Below are the code and all the weights of a small trained network. Each question names an input and a class and asks about switching units off, where a switched-off unit gives its printed mean instead of its output.

import numpy as np


def w(rows, s, z=0):
    codes = np.array(rows[::2]) - 128.0
    scale = np.full(codes.shape[1], s)
    scale[-1] = z or s
    return codes * scale


def f(y):
    return np.maximum(y, 0)


def log_softmax(a):
    a = a - a.max(-1, keepdims=True)
    return a - np.log(np.exp(a).sum(-1, keepdims=True))


def net(x, mask):
    res = np.array(x, float).reshape(1, 3) / 4 @ E
    y = f(res @ A[0][:, :-1].T + A[0][:, -1])
    res = res + np.where(mask, y, B[0][:, -1]) @ B[0][:, :-1]
    return log_softmax(res[-1] @ U[:, :-1].T + U[:, -1])


A, B = {}, {}
E = w([
[88,90,127,4,102,190,174],'x0',
[184,105,233,151,116,121,189],'x1',
[118,181,159,60,15,65,86],'x2',
],0.014)
A[0] = w([
[96,88,132,119,88,158,165,90],'neuron 0',
[88,82,116,155,168,134,151,140],'neuron 1',
[138,169,185,90,76,99,94,162],'neuron 2',
[110,108,131,58,127,168,144,83],'neuron 3',
[99,120,136,113,74,103,59,143],'neuron 4',
[114,173,149,91,99,58,129,159],'neuron 5',
[152,136,111,175,131,77,93,111],'neuron 6',
[115,128,117,194,167,207,140,127],'neuron 7',
[93,115,139,145,178,159,149,174],'neuron 8',
[37,114,58,128,119,128,110,3],'neuron 9',
[152,152,149,215,132,73,84,80],'neuron 10',
[117,145,140,174,137,112,108,127],'neuron 11',
[124,76,127,60,131,140,165,108],'neuron 12',
[67,130,81,135,121,137,76,5],'neuron 13',
[77,212,130,115,93,98,120,140],'neuron 14',
[123,100,82,127,189,148,114,138],'neuron 15',
[226,142,218,143,88,153,198,29],'neuron 16',
[92,188,2,124,141,139,90,77],'neuron 17',
[59,102,144,95,131,158,147,129],'neuron 18',
[141,81,113,149,169,159,135,171],'neuron 19',
[116,104,127,80,101,164,148,100],'neuron 20',
[127,85,113,144,188,162,138,197],'neuron 21',
[173,140,109,163,162,49,94,99],'neuron 22',
[161,83,222,138,125,117,177,22],'neuron 23',
],0.016,0.0036)
B[0] = w([
[80,150,130,87,74,170,100,175],'neuron 0',
[153,106,156,142,179,114,102,180],'neuron 1',
[193,71,156,127,172,90,105,231],'neuron 2',
[110,161,155,83,104,157,112,208],'neuron 3',
[173,61,153,141,158,78,122,217],'neuron 4',
[164,85,134,149,169,113,78,219],'neuron 5',
[88,160,162,93,91,189,112,193],'neuron 6',
[149,99,170,150,137,107,118,200],'neuron 7',
[149,80,138,160,126,113,68,181],'neuron 8',
[156,160,67,127,129,126,170,207],'neuron 9',
[80,158,167,102,85,202,100,224],'neuron 10',
[123,164,138,116,94,159,96,171],'neuron 11',
[113,157,168,96,92,160,96,203],'neuron 12',
[168,164,75,156,157,131,182,194],'neuron 13',
[179,84,158,187,153,120,108,221],'neuron 14',
[137,99,130,164,145,87,138,188],'neuron 15',
[135,139,47,132,144,115,190,220],'neuron 16',
[114,155,45,146,115,110,200,249],'neuron 17',
[106,159,185,103,104,169,105,194],'neuron 18',
[155,85,158,138,143,102,85,188],'neuron 19',
[85,145,169,114,112,169,111,196],'neuron 20',
[148,94,153,147,134,110,108,200],'neuron 21',
[79,174,175,93,120,149,98,202],'neuron 22',
[155,167,36,156,152,111,254,202],'neuron 23',
],0.012,0.02)
U = w([
[201,9,174,175,187,97,81,184],'0',
[133,180,182,122,88,184,86,1],'1',
[179,150,47,169,161,115,194,180],'2',
],0.015,0.00099)

Each question gives the input, the list of numbers given to net, and the class t.
The units are the neurons (one row each of A and B). Each row of codes is followed by its name. A weight is (code - 128) times the scale printed after its matrix; where a second scale follows, it is the last column's (A, B and U).
mask holds one flag per neuron, in row order. A switched-off neuron (its flag False) gives its mean, the last column of its row in B, instead of its output. The means were averaged over made-up inputs and are rounded, as every weight is.
A unit's drop is (log p(t) with every unit on - log p(t) with that unit switched off) / (log p(t) with every unit on - log p(t) with every unit switched off).
unit that matters most: the unit with the biggest drop
k most important neurons: the k neurons with the biggest drops, biggest first
drop when u is switched off: that unit's drop, to one decimal
input [7,8,-5], class 2: 3 most important neurons	(neuron 23; neuron 16; neuron 10)
input [8,7,-6], class 1: most important neuron	(neuron 12)
input [-5,5,2], class 1: 2 most important neurons	(neuron 10; neuron 17)
input [-8,-5,7], class 1: 2 most important neurons	(neuron 10; neuron 6)
input [7,-7,-6], class 1: 3 most important neurons	(neuron 18; neuron 12; neuron 3)
input [-6,-7,-5], class 2: 3 most important neurons	(neuron 17; neuron 13; neuron 15)
input [-3,-8,8], class 0: 4 most important neurons	(neuron 4; neuron 14; neuron 5; neuron 2)
input [2,-2,-1], class 1: 3 most important neurons	(neuron 23; neuron 16; neuron 2)
input [-3,4,2], class 2: 2 most important neurons	(neuron 16; neuron 23)
input [-4,-1,3], class 1: 2 most important neurons	(neuron 10; neuron 6)
input [-5,-7,8], class 0: 2 most important neurons	(neuron 4; neuron 14)
input [-1,-2,-1], class 2: drop when neuron 2 is switched off	0.6
input [1,8,-1], class 2: drop when neuron 2 is switched off	0.0
input [5,-4,6], class 0: unit that matters most	neuron 4
input [-2,-6,-4], class 2: drop when neuron 17 is switched off	1.6
input [-8,7,3], class 1: drop when neuron 10 is switched off	1.4
